Each row was made from one small tree. Brackets hold a mark, then the marks that hang from it, in alphabetical order. Every link used is in the known rows. Write each row's tree.
Each row is shifted at random along 3 fixed directions that mean nothing.
Known rows:
{U P Q {X {C R} Z}}: [-169 -479  -68   85    1   -5 -220  224   27 -232 -133   68  232 -166
 -509  -90 -115  431  -38  232  -99  -52   75  -15 -235 -275 -191 -273
  -91 -293  151   13  -32   71 -174 -144 -362   21  122  123   92   23]
{A {R {C X Z}} U}: [ -72   49 -146  107 -143  179  -37    7  131  -37 -166   89  103  -96
 -220 -114 -304  139  176  177 -213 -152   54  -65 -195 -213 -166  -23
 -109   60   51  112    6  125  -28  -38  -22  196 -332  -15  -67   19]
{R {A {C {X {P {Q Z}}}} U}}: [  76  314 -124  -79   -5  122   94  -78   27   33 -215 -131 -209 -120
  143    0 -139 -330  176    3  110  -27   92   99   29  196   72   58
  -65   17   62 -167   95  112 -194  115  209  182 -199 -136 -263   80]
{Q P {X C} Z}: [   2  198  244  -52  231  -80  -52  -46  -20   71   -2 -239  -62   -9
  -88   86  244  -97  -25   -8  368  115  100  126  360  383   81  178
 -143   21  -47  170    3 -213   90  -97  126 -111 -166  -60    3   75]
{B {T {P C} Q X}}: [ -77  165  347   47  303 -339   46 -153 -176  -31 -108  -72   39   49
  -94  107  191 -306 -140   74   62  -77  133  282   94  242 -126  354
 -310  199 -319  185 -182 -156  454  130   76 -401 -614  -70  187   95]
{A {C Z} R {U {P Q}}}: [-221  238  105   67  -34   19 -159 -379  181  193  -78 -114  -11   76
  -66   16 -143  338   94  333   18  210 -280 -489 -321  -20   23  190
  135   32  431  147  249  146  -96 -147  237  198 -139 -118   17  -18]
{Q {P B} {X {C {R A}}} Z}: [  23   21  336  -54  153  -84  -60  -44   32  -64  -35 -160  -74  -89
 -169  178  272    8 -112  -77  179  -51  196  224  299  175  -40 -129
 -221  -60  -64  170    5 -218  140  -89   35 -112   37   50   10  -80]
{A {R C} {U X}}: [-143  100   73  109  130   77  -65  -64   57   13 -204  -98   13   -4
 -113   -5 -193   82  115  165   29  -80   67   88 -183  -27  -73  159
 -159   34   83 -122   94   33   -8   97   87   74 -169  -75   53   84]
{Q {P {B A}} {X C Z}}: [ -84  105 -119  -78 -103  -49  -67  -86  106  145   10 -101   52 -108
   -9   50  215  -46  138   60  261  204    2 -106  157   79   79  133
  104   -2   64   92  -14   59   -4   51   48  133   81 -160  -78   68]
{C R {X P}}: [ -27 -119  -66   -3  134  127   81  257  -29 -464 -188   17   26 -177
 -245  -92 -161 -235  110   25  -85 -253  304  374  101  -52 -167 -236
 -245   12 -279  181 -152   17   23   92 -104  -91 -198   31 -131  -33]
{C {R A} {X Z}}: [ 168  192 -126  -63  112   77  184   48  -31 -190  -85 -170 -405   79
  267  -72   32 -627  315  -29  313   82   35  232  163  396   76  142
  -38   22  -40 -187  133   15 -184  275  309  108 -109  -92 -295  -46]
{P {B T} {C {R A} {Z Q}} X}: [   8   98  324    8  -19 -259  -45 -199  -29  -75  -30 -269 -462  127
  175   53  460 -326  -81  -26  180  105   12  204  -42  119  -69   37
 -121  127  213  106  107 -207  362   66  207   65 -137  101   -4  -52]
{X {C R Z} P}: [-211  -53  154  129  258   -8   -7   39  -39 -338  -30  -36   11  -87
 -126   80  134 -155   40   64   44   33  117   34   35   49   29  -60
 -166   50   13  329   55  -15   46   60   39  -80  -19   14   20 -157]
{P {B {A R} T} {X {C {Z Q}}}}: [-193  167  157   50  -14 -254 -106 -346   72  111   60 -254 -144   65
  182   80  354 -156   83  179  328  379 -212 -205 -127   75   58  334
  120  168  383  164  129   40  224   85  217  190  -17 -103    4   62]
{C {R {A {U Q}}} {X Z}}: [  23 -262  -16   92 -115   67 -243  103   65 -251 -172  198  104 -166
 -337   -6 -250  152   62  259 -266  -80  112  -36 -144 -248 -228 -224
  -87  -76  137  179   11  167  -54  -19 -116   79  -39  154  -68 -168]
{T {X {C {Z Q}} P}}: [-112  -76   43  136   93 -115   61  108  -26 -261  -59   -1   87 -163
 -294    9   25 -268   95  127  -88   -3  172  181   34  -28   41   27
 -192   76 -110  263 -139   40  128  141    1 -109 -287  -39   21   -9]
{P {B A} C Q}: [  23  120 -108   -9 -248 -215 -140 -247  170  159   50 -219  -58  -35
  133   -7  224   15   58    0  241  277 -161 -181 -216 -134   21  125
  205  116  313  -67  117  146  185   74  136  223  128  -92   20  -74]
{U {P C} Q X Z}: [ 102 -143  232   64   89 -220 -285 -133  -30  135  -14 -382 -225  245
  -94   -8  145  300  -63  216  401  317 -217 -131 -159  218  -42  170
   33 -111  435 -239  200 -148  -96 -184   56   24   15   58  184  239]
{R {A U} {C {X {P B}} {Z Q}}}: [ 165  -34  252  134  -34 -115  -42 -222   53   25  -83  -90 -219  -40
  -35  163   85 -226   34  170  -50   87  -15   -6  -45    7   -9   69
 -101  152  261  184  163   -5  131  148  222  147 -169    1  -24  -19]
{T Q {X P}}: [ -56 -109 -115  119  -87 -150  -39   58   58 -150  -69  245  371 -183
 -428  -68 -126   -2   69  241 -262  -24  129   53 -106 -192 -108  133
  -52   39 -188  222 -188  193  145  111  -24 -124 -258  -68   78  -43]
{T {X {P {B {A U}} {C Z} Q}}}: [-100   60  102   66 -134  -60 -119 -192   62  -93  -94  -52   35 -142
  -97   69   30  -45  -19  114  -99   53   84  -14  -75 -130  -67  -27
  -65  157   62  202  -37   83  227   13   -1  -20 -220  -46   76  -16]
{Q {P {B T} {C {R A}}} {Z X}}: [  25   58   82 -130 -183  -56  -21  -77   65   22  -96  -86 -171  -24
  -94  -64  279    3  -54   -9   74  -85  156  141   61  -67 -153  -92
 -135    0  -63   22 -105 -108  166  -72  -27   57  -28   62 -107   93]
{T {Q P} {X {C R} Z}}: [-183   79   36  -50  251  -62  144   60 -127 -207 -111   75  -31  -94
 -160    5   50 -384   43   -3   17 -169  190  366  205  200   -5   98
 -281  -44 -373   79  -99  -95   50  151  -16 -248 -358 -116  -28   -6]
{U A C {Q Z} X}: [ 146  -41 -127   27  196 -192  -78  111  -93  156   -8 -392 -243  138
   82 -287 -126   13  178  -38  479  120  -83  196  134  306   24  186
  -51 -192  241 -446  119 -153 -259 -194   48   57  -20 -104 -123  239]
{C {R {A {U Q}}} {X P Z}}: [ -78 -352  273   55  241   81 -198  183  -83 -541 -295  142   33 -263
 -390  201 -205  -65 -118  209 -359 -333  427  337   69 -186 -299 -432
 -398  -46 -141  270 -108    0   25   44 -272 -174 -152  179  -13 -160]
{R {C {Z {Q P}}}}: [  81   81 -102   47 -161 -119   49 -112   96  233   48  -16  -70   63
 -116 -203  140  -43  166  128   70  161 -151 -168  -74  -77   25  290
   85   37  174  114   73   -2   68   32  202  235 -187 -105  -46   67]
{A R {U C Q}}: [-175   90  279  120  304 -212 -280 -232   19   41  -85 -251  -66  132
    1  126 -123  199    6  285  198  116 -158 -114 -111   80   27  255
  -67   18  343  -13  247  -53    3   -2  160  -32  -19  -58   81  -74]
{U {A {C R X}} P}: [  28 -123  -25  113  -11   20 -122   15   62  -19   30  -78   94  -48
 -191 -167 -231  313  175  128   87   68  -68 -105 -154   -5 -150  -45
  -11    7  178  112   14  157  -58 -240   20   74  -47  -46  -37   77]
{P {B T} Q X}: [ -12  137  -70  -60 -169 -289 -101 -277  154  205   41 -264  -30   19
  164  -38  300  -87    7   87  374  376 -226 -154 -167  153   61  296
  258  126  406   56  210   56  128   78  282  171   31 -113   -1  -53]
{C R {X {P B}} Z}: [  54 -170  201  102   31  -46 -102  -60   86 -271  -20  -47  -68   -9
 -176   39   73  -42   52  175  -10  127  -24  -74   14   56  -87 -119
  -18  101  159  529  113  -17   94  -35  117  -21 -116   56   17 -131]
{U A Q X Z}: [  94 -280   92  121  202 -245 -272   67  -50   71    4 -275  -53  128
 -220  -98 -134  239   82  173  288  207  -74   11  -25  133 -112   87
  -38  -95  344 -205   74  -61 -127 -211   11  -44    4   24  109  146]
{C R X Z}: [  84 -221    5  128  -74   37  -85  191   74 -315  -63  101  141  -64
 -396 -158 -132  105  116  152 -184  -71   95    0  -37 -155 -241 -207
  -90   44    8  484  -71   25  132 -162  -61    1 -282  158  -25 -132]
{P B {X {C {R A}} {Z Q}}}: [ -89 -143  -57  -23  -54 -158   10  104   49 -233  -90  -44 -192 -205
  -71   53  232 -278   60  -60  -35  -24  215  350  -91 -101   11 -180
 -106  -49  114  -54   49   30   10  250  -33  142  102   12  -92 -145]
{R {A U} {C {Z X}}}: [ 110   21   75  118   -6   20   60   73   16  -81 -143    1  -11  -49
 -163   26  -43 -161  124   83 -130 -201  262  225    6 -105 -130  -50
 -272  149  -56    5  -64  -37  163   29   39   73 -311   57  -70  -25]
{C R {X {P B}} {Z Q}}: [  35 -138  309   20  213 -127   40  -21  -32 -359 -111 -171 -341   21
 -169   51   91 -396   45  102   -6  -22   76  261  181   99  -58 -161
 -196   81    0  405   21 -174  174   86  100 -102 -276   44  -55  -60]
{P B {X C}}: [ -50 -257  335  187   41 -369 -343  -68  148  -85   76 -116  245 -164
 -246  259  318  288 -159  143   70  256   61  -25 -219  -48  -31   -8
   -1  196  408  460  155   32  303    3   35  -42  103   73  307 -214]
{B {A {R C} {U P Q X}}}: [-143  110   98   11  200   91  -38 -146  -38   33 -204 -197  -67   68
  -38  -42 -218   84  104  195  173  -89   11   87  -64  -50 -145  147
 -169  -51   37 -376    7  -16  -28  -13  -52   72 -139 -108    6  265]
{Q P {X {C R Z}}}: [-122   24 -333   -7 -255  184   68  216  111  -80  -36  143  225 -158
 -354 -271  -54  163  152   20  -46 -125  100  -20   63 -198  -84 -144
  -33 -146 -140  207 -160   28    0 -184  -90  114  -80   47 -172  -24]
{U {A R} C X Z}: [   7 -310  380  218  423 -278 -343   36  -73  -56    3 -377  -21   86
 -165   95  -50  352  -31  145  241   64   68  135  -52  156 -169   76
 -209  -34  280  -48  110 -155  -52 -227  -38 -147   25   39  163   90]

Which tree is each row?
[ -79   22  -20  124   23  -91  -55  -32   82  -98   52 -109   55  -82
  -56   83  165 -163  163  215  265  285  -23  -67  -87   94  182  208
   38  162  163  174   64  146   32  157  190   49   74  -83  -47  -17] => {Z {X C P}}
[  71 -148  145  111 -196 -147 -338 -172  160  -43   51  -75 -129   -8
  -23  109  222  148   18  148   89  319 -161 -233 -247   25  -38   -7
  128  106  401  374  240   98   99   23  121  132   64   42  111 -149] => {P B {C R {X Z}}}
[-152  306  -29  -41  -33  125    7 -132  -48  -62 -130 -156 -182   35
  152 -172   -3  -98  147    6  186   36   65  109  -24   17  -61  133
  -52   91   49 -250    7   32   90    5   50  130  -77  -59 -107  157] => {B {A {U {P {C R} X}}}}
[ -37 -265  482  179  -73 -257 -444 -282  172 -161  101  -85   41  -97
 -242  318  344  278 -220  316   38  294  -74 -190 -295 -163  -63  -79
   21  196  387  590  169   45  368  -71   83  -66  154  123  231 -249] => {Z {X {P B {C R} Q}}}
[  41  -81  356   49  246 -159 -155   -2   -1 -199  -62 -131  -23  -42
 -249  150  168 -118  -10  200   70   98  233  169  163  138  -40   49
 -180  163  -15  310  -61  -83  149    2   32 -153 -193    1   68   13] => {Q {Z {X P}}}
[-120   93 -151  -36 -242  -68 -162 -327  168   60   53  -99 -286  -36
  251   37  310 -119   74   87  216  426 -258 -328 -262   59  183  144
  295  -15  415   24  343  190 -177  203  247  281  292 -159  -64 -154] => {X {P B {C R} Q} Z}
[  27  -50  153   47 -104 -121 -185 -211  154   -9    0 -223  -25   -5
  -60   73   99  241   -3  171  136  166  -77 -127 -196 -102 -139   25
   44  124  219   56   36   95  165  -35   11  103   34  -13   95   67] => {U {P {B {A R}} {C X}}}
[  98  116  208   92   82 -245  -63 -116   35   51   43 -223 -196  187
 -107  -19  162 -246  166  209  220  307 -142  -74  150  216   89  295
   45  119  191  284   54 -117  223    7  333   19 -283  -23   -9  -34] => {C {Z {Q X}}}
[ -63   -8   65   51    6 -333  -84 -186   77  139   23   53  109  -79
 -173  182  237  -25  -12  135   43  221  -84 -103  -16  118   77  244
   54   19   84  243   64   36  115  124  113  -82 -137 -125  111  -86] => {T {P B} {Q {X C Z}}}
[  58 -175  -95   -2 -341  -79 -182   41  181    5  -54   52  248 -220
 -334  -88   49  356  -41   92 -138  -46  135  -44 -138 -414 -255 -164
   15   81   47  271 -170  126  254 -100 -191  110  -26   60   54   52] => {Q {P {B A} {C X}}}
[-303  349 -311 -208   12   88  271  -96   86  -33 -230 -318 -275  -87
  178 -124 -111 -264  128 -114  228 -125   54  319  -58   88  120  -14
  -67  -55   39 -579  112   14 -222  186   85  176  -24 -188 -234   71] => {A R {U {P B Q {X C}}}}
[ -81  106   23  -27 -160 -326 -214 -265   51  185   -2 -127 -178   47
  192   65  428 -141  -53   89  203  326 -120  -89 -181  173    7  298
  133  128  301   92  158   13  165  119  148  131 -112  -90   87   26] => {P {B {T Q}} C {X Z}}
[ -57  -38  192  135 -158 -240 -260 -288  119   74   45 -121 -147  -18
  -10  135  254  127   23  144  144  387 -193 -197 -293   -8  107  133
  136   47  622   60  338   92   48   85  249  216  288   50   57 -130] => {P B {X {C {R {A {U {Z Q}}}}}}}
[  64  -17  110   49   34 -156  -46 -145   64  -38  -31 -188  -62   55
   -2   36  152 -205   78  202  182  258 -107 -171   71  228   -5  148
   69  182  197  415   83   -3   88   46  213   23 -205  -51  -12   30] => {C {X {P {B T}}} Z}
[ -30  122   57   15   53   87 -155 -198   15  -75  -24  -59  -93  -74
  147   92   51 -179  183  180  209  227  -94 -199  -73  134   -3  137
   83   75  159  281  128  180  -46   35  133  144 -103 -168 -113   35] => {B {A {C R {X {P Q} Z}}}}
